Each row has a name. Each piece below is followed by the name of the row it came from. Each question is about the rows just above it.

posa: [ 17  15  50 -16  21   1  -6 -23  52 -15   6  -7  14]
nozif: [ 14 -50 -24  52 -46  36  40  28 -22  36  16  40 -39]
luno: [ 12 -21   0  35 -21  15  20   5   9   7  24  16 -12]
diza: [-51  14 -69  66  -2 -43 -22   1  23 -38  40 -29  21]
midar: [ 14  19  57 -24  25 -12 -24 -25  50 -24   4 -23  14]
valud: [-51  14 -69  66  -2 -43 -22   1 -34 -28  65 -20  41]
dero: [-69  46 -70  45  26 -65 -52   6 -42 -38  56 -46  63]
rubid: [-49  53 -11  24  37 -81 -65 -47  24 -80  70 -66  77]
fudu: [-69  46 -70  45  26 -65 -13  11  43  14 -43 -11   7]
dulom: [ 28 -65 -52  45  26 -65 -52   6 -42  51 -37  24   4]
pufu: [  5  28  60  -7  26 -43 -41 -58  75 -66  41 -47  39]
Which row holds [-69  46 -70  45  26 -65 -52   6 -42 -38  56 -46  63]? -> dero
Where do [ 26 -43 -41 -58  75 -66] appear? -> pufu

Didod: [ 68  62  65  -8  41 -58 -64 -46 -64 -60  69 -61 -65 -46 -69 -69  72  12
 -61  65   8 -69 -20  51  74  50 -62  61 -65  24  65 -50 -47  19 -48 -23
  10 -35]
repi: [-67 -70  -6  33 -70 -15  62  75  26   6 -26  65  23 -68  60  44 -13 -69
  63  68  20  25  24  51 -61 -62  46  -9  69 -58  30  59  29  13  66  44
 -64  33]
Demav: [ 68  62  65  -8  41 -58 -64 -46 -64 -60  69 -61 -65 -46 -69 -69  72  12
 -61  65   8 -69 -20  51  74  50 -62  61 -65  24  65 -50 -55 -54  54 -63
  60 -46]
neni: [ 71 -44 -47  35 -14  18  48  49 -26 -42  64 -35 -34  52  53 -15 -67 -49
 -61 -39  64 -46  -6 -11 -15  49  17 -27  21 -47 -14  13 -27  51 -66  38
 -60  -3]
Lamop: [-56 -14  18 -47  39  35  48  41  51  61 -63  47  67  54  66  66 -61   9
  48 -72 -17  65  17 -27 -11 -15  49  17  55   0 -59  21  30 -40  45  -3
   8  32]
Vikud: [ 71  39 -47  35 -14  18  48  49 -26 -42  64 -35 -34 -70  53 -15 -67 -49
 -61 -39  64 -46  -6 -11 -15 -16  17 -27  21 -47 -14  13 -27  51 -66  38
 -60  -3]
Which row holds [-11 -15  49  17 -27]? -> neni
which: [ 39 -47  35 -14  18] -> Vikud
The row with [-47  39  35  48  41] is -> Lamop
Which row holds [ 68  62  65  -8  41 -58 -64 -46 -64 -60  69 -61 -65 -46 -69 -69  72  12
 -61  65   8 -69 -20  51  74  50 -62  61 -65  24  65 -50 -55 -54  54 -63
  60 -46]? -> Demav

rati: [ 53 -22 -44 -19]
Depin: [ 34  59 -67 -19]
zipo: [-70 -19 -12  46]
vanem: [ 55  38 -36 -64]
sufip: [ 55  38 -36  34]
des: [ 55  38 -36  30]
buzo: [-45  52 -22 -24]
zapa: [-55 -45 -30 -67]
[-67 -19] is in which row? -> Depin
which: [-45 -30] -> zapa
The row with [ 52 -22] is -> buzo
Where do [ 55  38 -36  34] appear? -> sufip
which: [ 38 -36 -64] -> vanem
which: [ 52 -22 -24] -> buzo
which: [ 38 -36  34] -> sufip

dapit: [ 19 -52 -63 -90  18]
zat: [ 52  40  82 -69 -68]
damol: [75 40 82 40 18]
which: [82 40] -> damol
which: [ 52  40  82 -69 -68] -> zat
Where do [-69 -68] appear? -> zat

katel: [ -2  -5  -4 -37]
Nepap: [ -5  -4 -37  -5]
Fepul: [-35  77  15  20]
Which row holds [-2 -5 -4]? -> katel
which: [ -5  -4 -37  -5] -> Nepap
which: [-2 -5] -> katel
which: [ -2  -5  -4 -37] -> katel

Zego: [ 57 -40  46  55 -33 -58 -69  50]
dor: [ -9 -45  35  24  27  24  23  33]
Dumo: [ 37   9 -44  30  15 -57 -19  46]
Vel: [ -9 -45  35  24  27  24  23  43]
dipot: [ 67 -24  48  54 -50  11 -28  54]
tiza: [ 26  53  38 -40 -25  -5 -50 -16]
Giki: [-40  -2  50 -40 -25  42 -18 -45]
which: [-40  -2  50 -40 -25  42 -18 -45] -> Giki
Where do [ -9 -45  35  24  27  24  23  33] appear? -> dor
[-40  -2] is in which row? -> Giki

zut: [-72  54  19 -77  53   7  10 -21   0 -42  13  28 -38 -11 -63  33  40  66
 -54 -39  11  11 -55  11]
Pufov: [  3 -60  14 -76  58  11  13 -18  -5 -37  11  28 -44  -6 -66  37  40  68
 -65 -41  14   2 -54  11]
vuk: [-44 -14  14 -76  58  11  13 -13  -5 -37  11  28 -44  -6 -66  37  40  68
 -65 -41  14   2 -54  11]
godu: [-33 -15  15 -74  54  17  17 -27  -8 -39  19  25 -43   3 -63  33  33  66
 -65 -50   8   1 -53   8]
which: [-74  54] -> godu
which: [  3 -63] -> godu
[-76  58  11  13 -13  -5 -37] is in which row? -> vuk
which: [-44 -14] -> vuk

Nasum: [ 12  64 -17 -20]
gamop: [-25   7  -1  -5]
Rala: [ 24 -24   0 -17]
nisag: [-25   7  24 -12]
Mup: [-30 -29  34  -6]
Tesil: [14 22  6 -8]
bosuk: [43  2 -5 36]
mus: [ 17 -29 -12  24]
sev: [-24  24   0 -35]
which: [-24  24   0] -> sev
[ 7 24] is in which row? -> nisag
which: [ 24 -12] -> nisag
which: [ 2 -5] -> bosuk
which: [ 17 -29] -> mus

Latap: [-22  30 -14 -17 -87  52  33  14   0 -34  32  -9]
veno: [-22  30 -20  30 -87  52  33  17   0 -34  34 -14]
far: [-10  30 -10 -17 -83  55  33  20   0 -34  32 -14]
gotip: [ -7  33  -9 -23 -87  51  42  30  -5 -34  32 -14]
dov: [-18  30  -7 -20 -86  52  36  21   0 -34  32 -14]
Which row holds [ 30  -7 -20]? -> dov
which: [-22  30 -20] -> veno
Where do [-22  30 -14 -17 -87  52  33  14   0 -34  32  -9] appear? -> Latap
which: [-22  30 -20  30 -87  52  33  17   0 -34  34 -14] -> veno
Where do [33 14] appear? -> Latap
Which row holds [-34  34 -14]? -> veno
The row with [-83  55  33  20   0 -34] is -> far

gad: [ 38   0  -8   6 -21 -23  43  -8  -1   1  -2   8 -11  10  14  44   3   4
 -13  43  14 -23 -18  11 -14]
Bome: [ 27 -44   6  -3 -39  26  -4   4  38  37  32  25   9  26  35   4  32  40
 -39  -6  18 -19  21  34  16]
bokiz: [ 25  -4   2   9 -18  -9  27  -9   4   3   3   7  -3   6  13  30   4   7
 -13  25  10 -17  -6  11  -7]
nizi: [ 45  45 -36 -15  21 -47  48 -10 -31 -29   1  16 -41   9  18  64 -21  -7
  36  63  26   4 -48  17 -15]
Kupu: [ 38   0  -8   6 -21 -23  43  -8  -1   1  -2   8 -11  10  14  44   3  18
 -13  43  14 -23 -18  11 -14]
which: [25 10] -> bokiz
Which row holds [ 38   0  -8   6 -21 -23  43  -8  -1   1  -2   8 -11  10  14  44   3   4
 -13  43  14 -23 -18  11 -14]? -> gad
which: [ 26  35   4  32  40 -39  -6  18 -19  21  34] -> Bome

makav: [ 34 -30 -30 -39   3  28  33  38  -6  13  10 -10 -29 -32  57  63 -32  -1
  -3 -10]
putu: [ 25 -39   5  20  64  10   4 -26 -38 -25  18 -19 -15  -4 -47  12  -6 -64
  24 -26]
nov: [ 54 -20 -48 -41  24  26  16  33  17  12  50 -46 -22  -6  -9  24 -46   5
  -9  -6]
Kes: [-29 -32  58  16  39 -17  10 -38 -15  -4 -25 -47 -26  -6  24 -19  18  12
 -64  12]
Zoz: [ -6  -6 -21 -20  27 -61  33  18 -26  14 -67  67   9 -13   8  19  19 -21
   4  17]
lus: [-77 -32  -7  -3  50 -45  19  19 -18 -25 -17 -12   0  18 -32 -42  32 -21
  -8  22]
kuz: [  0  45  42 -11  37   9  11  19  17  86 -19  15 -53  -9  19   4  17   4
  18  21]
suf: [-24 -11  -9 -44 -13 -23  21  22 -11   6 -44  17  -6 -22  89  15  -6  35
 -35  11]
radat: [ 62  33 -40 -34  31 -36  15  17   5  31 -14  28 -12  22 -53  29   7 -10
  14  40]
which: [-32  -7  -3  50] -> lus
which: [-26 -38 -25  18 -19 -15  -4 -47  12  -6 -64  24] -> putu
Where do [-29 -32  57] appear? -> makav
[-38 -15  -4 -25 -47 -26] is in which row? -> Kes
which: [-13 -23  21  22 -11   6 -44] -> suf

sovut: [ 15  31  19 -30 -13  20]
Gagu: [ 15  31  19 -30 -13 -49]
Vegi: [-30 -14  20  25 -34 -36]
taf: [-61 -32  23  30 -39 -46]
Galoz: [ 59 -37 -34  47  18 -24]
giga: [ -9   4  11  20 -21 -25]
ves: [-32  30  23 -61 -19  24]
[ 23 -61] is in which row? -> ves
which: [-30 -13  20] -> sovut
Which row holds [-37 -34]? -> Galoz
[-32  30  23 -61] is in which row? -> ves
Which row holds [-14  20  25 -34]? -> Vegi

lafiv: [ 26  -2   5   8  -7  -5 -17  11 -25  13  49 -18  -6]
piz: [ 26 -51   5 -40  -7  -5  -7  11 -37   9  -3 -18  -6]
fege: [ 26  -2   5   8  -7  -5  80 -11  29   0  23  18  -6]
bab: [ 26 -33   5   8  -7  -5  -7  11 -25   9  -7 -18  -6]
rav: [ 26  -2   5   8  -7  -5  -1  11  17   9  23 -18 -14]
tes: [ 26   7   5   8  -8  -5  -7  11 -25  12  23 -18   6]
Pufa: [  5   8  -8  -5  -7  12  -7  11 -25   9  23 -18  -1]
Febip: [ 26  -2   5  -8  -7  -9  -7  11 -25   9 -25  13  -6]
moma: [ -7   8  -5  55  26   5 -27  11 -25   9  49 -18  -6]
bileb: [26 55  5  8 -7 -5 80 11 15  9 23 35 -6]
gan: [ 26  46   5   8  -7  -5  -7  11 -25   9  23 -18  -6]
The row with [ 5  8 -8 -5 -7 11] is -> tes
The row with [ 26 -33   5   8  -7  -5  -7  11 -25   9  -7 -18  -6] is -> bab
Which row holds [ -8  -7  -9  -7  11 -25]? -> Febip
which: [26 55  5  8 -7 -5] -> bileb
which: [ -7   8  -5  55  26   5 -27  11 -25] -> moma

fev: [-22  15  18  18 -31 -11 -30  23 -21  17  42 -23   6   6  27  22  30 -27
 -27 -20  -2  28   9  31  -7 -14 -39  68  15 -29 -16   0  47  -1  21  38
 -28 -12   0 -16  -6  13  -2  -7  35 -17 -12  48 -19  10  41 -12  29]
nud: [-20  39 -19 -26 -57 -11  12  -3  16 -46  10  17  27   0 -14  12  -4 -57
  -1 -24  16 -29   8  17  -2  26  17 -26 -34  65 -10  23 -11   1   6 -11
 -23   1 -21  -3 -41 -24 -21 -30 -13  14  51 -11 -27  38  49  -5  -6]
vulem: [ 60 -10   0   1  65  20   3 -16   8  22 -35  22  -7  -5  10   7 -38  70
  11  61  -6 -14 -35   0  -4 -26 -10  23 -34  26 -11  65   6  17 -11 -23
   1 -25  -6  31  18  -3  -7   9  -3 -16 -46 -18 -19 -12  41  10  -5]
which: [ 9 -3] -> vulem
The row with [-19 -12  41  10] is -> vulem
[ 26  17 -26 -34  65 -10  23 -11   1   6 -11 -23] is in which row? -> nud
which: [-35  22] -> vulem
which: [-11 -23   1 -21  -3 -41 -24 -21 -30 -13] -> nud

Kisad: [-17  -6 -25  14   0 -46 -17 -46 -43  11 -11  21 -60  -4  34  43  10 -36
  11]
puvu: [-10   9   2 -34  -2  26 -32  77  -8 -59 -18 -32  35  -6 -72 -36  10  43
 -14]
gora: [-25   2   9  -2 -34 -76 -27 -33 -61   7 -12  23 -55  -1  45  -9  -2 -22
  19]
ponag: [  6  12  17 -16   0  46  -2  52  18 -26  -9 -17  60  -2 -47 -25  -7  28
 -15]
The row with [ -9  -2 -22] is -> gora
[-36  10  43] is in which row? -> puvu
which: [  9  -2 -34 -76 -27 -33 -61   7 -12  23 -55] -> gora
which: [35 -6] -> puvu
Where do [  9   2 -34  -2] appear? -> puvu
Which row holds [-34 -76 -27 -33 -61   7 -12  23 -55  -1  45  -9]? -> gora

Tuve: [ 76  25 -84 -53  40   0 -66  49 -67  66 -13 -77 -33 -50  45   2]
Bilir: [ 43 -16 -45 -74  23 -74 -16  -6 -26   7  91  15 -61 -21 -14  42]
rem: [-65  75 -81  69 -12 -53 -80  11   2  45 -77 -50 -67 -13  66 -33]
Gup: [ 32  62   3 -36 -24 -11  62  26 -52  53  -7  43  13 -71  78 -68]
butup: [ 60  24 -51   1   0 -20 -25  -8 -83  16  84  79  32  44  38  41]
rus: [-80 -23 -80  17  15 -39  78  50 -23 -86 -72  65 -19  21  61   5]
kure: [-75  43 -74 -53  82  88  -8  40  -9  17  78  56  69  30 -66  86]
nog: [-33 -46 -74  24  88  40 -24  48  39 -86  40 -48 -70 -28  87 -90]
zev: [-74  80 -42  71 -42   2  10  -8  47 -25  75  34  -8 -18  40  32]
neru: [ 73  21 -40 -16 -74  69  71  40  54  57 -49  55 -75  41  32 -12]
fogo: [-86  71 -76 -36  28 -45 -30  36 -84 -76  24  73  24  85 -31 -29]
rapo: [ 48  43  79  26 -19  -7  11  53  61  26  74  21  65  77  91 -38]
Where do [  2  45 -77 -50 -67 -13  66 -33] appear? -> rem
which: [76 25] -> Tuve
Where do [74 21] appear? -> rapo
which: [ 43 -16] -> Bilir
which: [ 40  -9  17  78  56  69  30 -66] -> kure

gulo: [-20 -50 -51  14]
Zoven: [ 15  39  37 -42]
bek: [ 52 -45 -44  24]
boke: [ 0 20 28 -6]
zana: [  6 -36 -49 -61]
Gal: [  9  59  40 -56]
digi: [72 56 79 61]
Lir: [  6 -85 -49 -61]
suv: [65  2 25 83]
gumog: [-27  18  15   9]
mab: [-22 -60 -66 -49]
which: [56 79 61] -> digi
which: [  6 -85 -49] -> Lir
which: [  6 -36 -49 -61] -> zana

givag: [-7 16  6  5]
zaze: [53  6 -4 44]
lozam: [-24 -81  15   6]
Mafub: [-10 -83   8  24]
Nis: [46 31 -1 17]
kuzi: [-53 -47  37 -26]
Bel: [ 15 -49   1  47]
zovu: [-3 44  5 16]
taze: [-21  54 -21 -57]
sug: [-19  50 -19 -54]
tusun: [-40   5  35 -20]
kabog: [-27  -1  30  -7]
[16  6  5] is in which row? -> givag
which: [-4 44] -> zaze
which: [31 -1 17] -> Nis
which: [53  6] -> zaze

val: [-46  -4  32 -35  -6]
Botus: [-33  -7  34 -17 -23]
Lapo: [-46  -4  32 -14  19]
Fitut: [ 20  76 -21 -19  -4]
vir: [-50 -33  36 -29   9]
Sez: [ 35  -1 -13  41 -37]
gebe: [-37 -13  34 -16 -18]
Niro: [47 17 -5 32 28]
[-33  -7  34 -17] is in which row? -> Botus
The row with [-33  36] is -> vir
Which row holds [ 32 -14]? -> Lapo

kamas: [  4 -38 -31  23   7  16  37  35 -37  12 -43   6   5  -4 -19  25 -59]
vosok: [  4 -10 -26   6  37  35  12   5   5 -43  16  23 -35  -4 -19  25 -25]
Sopat: [  4 -12 -27   6  37  35  12   7   5 -43  16  23 -37  -4 -19  25 -27]
dadan: [  4 -12 -27   6  37  35  12   5  23  12 -43 -44  -4  16 -19  25 -27]
which: [  7  16  37  35 -37] -> kamas
Where do [ 35  12   7   5 -43  16  23 -37  -4 -19  25] appear? -> Sopat
which: [ 35 -37  12 -43   6   5  -4] -> kamas
Which row holds [ 37  35  12   7   5 -43  16  23]? -> Sopat
Which row holds [  4 -38]? -> kamas
which: [  6  37  35  12   7   5 -43  16  23 -37] -> Sopat

miv: [-42  11  58  53 -12 -10  73  16  -3 -65  56   8 -69 -81]
Duv: [-74  48 -52 -54  17  -3  40 -65  -1 -29 -57 -20  45 -38]
ripim: [-79  42  66  71  29  17   7  67  27 -71  48  55  39 -64]
which: [ 53 -12 -10  73  16  -3 -65  56   8] -> miv
Which row holds [-71  48]? -> ripim
Where do [-10  73  16  -3] appear? -> miv

Zale: [ 50 -56  32  76]
bitu: [-50  55 -32 -72]
tikid: [ 55 -32 -50  76]
which: [-56  32] -> Zale
Which row holds [ 50 -56  32]? -> Zale
Which row holds [-50  55 -32]? -> bitu

nor: [-15   6   0  -8  11  -7   1 -19   4]
bugok: [-40  26   8   9  18 -16  -6  -1  10]
Baper: [-9  9 14  8 87 -8 -2  7 -1]
rada: [ 87  -8   2  14 -20   8  -6   9 -11]
Rar: [-1  8  3  4  6 -7  1  5  2]
gose: [ 71 -15  -2  20 -15  15  -8  11  -9]
which: [ 87  -8   2  14 -20   8] -> rada
[ 71 -15  -2  20 -15  15  -8  11  -9] is in which row? -> gose
which: [-6  9] -> rada
which: [-1  8  3  4  6 -7  1] -> Rar

demig: [-28  26 -12  11   8  11   8 -12  18  10  13  -9 -43  10   7   4]
Zok: [-34  73 -44 -28  28 -12  11   8  18  10  13  -9 -43  -1  -1 -33]
zazaf: [-29 -39 -31 -11  16  37 -14 -18  25  28  22 -25  18 -26 -32  33]
tusuk: [-34  73 -44 -28  28  11   8 -12  18  10  13  -9 -43  10   7   4]
The row with [-28  26 -12  11   8  11   8 -12  18  10  13  -9 -43  10   7   4] is -> demig
which: [ -9 -43  -1] -> Zok
which: [ 25  28  22 -25] -> zazaf
which: [-28  28 -12  11   8] -> Zok
[ 16  37 -14 -18] is in which row? -> zazaf

